Below is a small trained network, with its code and all its weights. Each question gives an input and a class and asks what happens when units are switched off, that is, made to give their printed mean instead of their output.

import numpy as np


def w(rows, s, z=0):
    codes = np.array(rows[::2]) - 128.0
    scale = np.full(codes.shape[1], s)
    scale[-1] = z or s
    return codes * scale


def f(y):
    return y / 2 * (1 + np.tanh(0.7978845608 * (y + 0.044715 * y**3)))


def log_softmax(a):
    a = a - a.max(-1, keepdims=True)
    return a - np.log(np.exp(a).sum(-1, keepdims=True))


def net(x, mask):
    res = np.array(x, float).reshape(1, 4) / 4 @ E
    y = f(res @ A[0][:, :-1].T + A[0][:, -1])
    res = res + np.where(mask, y, B[0][:, -1]) @ B[0][:, :-1]
    return log_softmax(res[-1] @ U[:, :-1].T + U[:, -1])


A, B = {}, {}
E = w([
[41,177,185,128,167],'x0',
[148,203,190,28,105],'x1',
[34,40,84,131,17],'x2',
[91,114,72,60,254],'x3',
],0.0096)
A[0] = w([
[38,138,104,97,100,192],'n1',
[67,160,155,147,113,144],'n2',
[181,156,248,162,137,226],'n3',
[181,119,171,109,94,155],'n4',
[159,171,203,132,183,165],'n5',
[114,132,148,147,54,253],'n6',
[140,114,150,178,148,114],'n7',
[151,144,117,128,181,220],'n8',
[108,154,145,115,194,148],'n9',
[114,198,152,74,117,174],'n10',
[176,122,107,83,140,226],'n11',
[159,126,117,152,96,134],'n12',
[106,129,135,167,159,114],'n13',
[108,176,138,158,121,148],'n14',
[63,149,153,106,89,189],'n15',
[139,72,124,157,136,143],'n16',
[137,158,152,127,175,101],'n17',
[200,160,84,138,199,214],'n18',
[128,99,134,164,133,147],'n19',
[111,155,110,190,149,171],'n20',
[126,96,107,75,112,181],'n21',
[96,112,129,143,138,169],'n22',
[144,146,151,140,69,214],'n23',
[130,160,194,141,76,215],'n24',
],0.016,0.0039)
B[0] = w([
[117,83,98,133,191,220],'n1',
[20,117,183,51,141,179],'n2',
[104,231,220,141,156,253],'n3',
[199,178,145,185,88,184],'n4',
[102,214,111,128,14,252],'n5',
[52,91,111,166,148,219],'n6',
[156,134,163,171,163,153],'n7',
[157,191,35,91,90,206],'n8',
[160,139,57,162,96,212],'n9',
[95,108,134,201,91,221],'n10',
[148,147,156,95,30,195],'n11',
[200,156,114,159,114,165],'n12',
[162,122,152,126,169,155],'n13',
[93,162,196,102,130,157],'n14',
[105,46,127,117,208,198],'n15',
[123,159,2,194,124,178],'n16',
[204,155,30,111,140,194],'n17',
[171,196,153,43,80,253],'n18',
[91,115,46,151,196,159],'n19',
[157,118,95,130,240,169],'n20',
[133,45,93,159,58,178],'n21',
[144,143,95,64,161,161],'n22',
[101,152,89,184,123,199],'n23',
[59,153,128,111,94,214],'n24',
],0.0067,0.013)
U = w([
[111,36,6,222,95,178],'0',
[133,170,88,93,86,196],'1',
[103,139,118,214,101,90],'2',
[65,103,136,89,189,116],'3',
[208,133,66,123,176,5],'4',
[185,58,122,93,125,106],'5',
],0.012,0.0025)

Each question gives the input, the list of numbers given to net, and the class t.
The units are the neurons (one row each of A and B). Each row of codes is followed by its name. A weight is (code - 128) times the scale printed after its matrix; where a second scale follows, it is the last column's (A, B and U).
mask holds one flag per neuron, in row order. A switched-off neuron (its flag False) gives its mean, the last column of its row in B, instead of its output. The means were averaged over made-up inputs and are rounded, as every weight is.
A unit's drop is (log p(t) with every unit on - log p(t) with that unit switched off) / (log p(t) with every unit on - log p(t) with every unit switched off).
The circuit of an input: a set's keep is (log p(t) with only the set's units on - log p(t) with every unit switched off) / (log p(t) with every unit on - log p(t) with every unit switched off). Starting from the 12 units with the biggest drops (on a tie, the unit counted first), units are removed one at a time, each time the one whose removal leaves the highest keep (on an exact tie, the one counted first), for as long as the keep stays at least 0.8.
circuit, biggest first: the units of the circuit, biggest drop first
unit that matters most: the unit with the biggest drop
top k neurons: the k neurons with the biggest drops, biggest first
drop when u is switched off: that unit's drop, to one decimal
input [5,8,2,-5], class 2: unit that matters most	n10
input [5,0,8,-2], class 3: circuit, biggest first	[n2 n15]
input [2,3,-7,-8], class 2: circuit, biggest first	[n10 n3]
input [1,4,4,7], class 0: circuit, biggest first	[n3 n18]
input [2,8,3,2], class 0: top 2 neurons	[n10 n3]
input [6,-4,7,2], class 3: top 2 neurons	[n2 n9]
input [-1,-5,-7,-5], class 1: top 3 neurons	[n18 n5 n3]
input [4,-2,7,1], class 3: top 3 neurons	[n2 n9 n10]
input [0,4,5,3], class 0: top 3 neurons	[n3 n21 n18]
input [-2,-2,-8,5], class 1: top 2 neurons	[n5 n18]
input [-6,-2,-2,8], class 1: top 3 neurons	[n18 n11 n1]
input [6,-3,-8,8], class 1: top 2 neurons	[n5 n18]
input [7,8,5,-6], class 3: top 2 neurons	[n15 n2]
input [-1,0,3,3], class 0: circuit, biggest first	[n18]
input [6,3,1,-5], class 3: top 2 neurons	[n2 n15]
input [4,-7,-2,-2], class 3: drop when n4 is switched off	0.2
input [-4,8,2,3], class 0: drop when n2 is switched off	0.1
input [5,6,2,6], class 0: drop when n7 is switched off	0.0
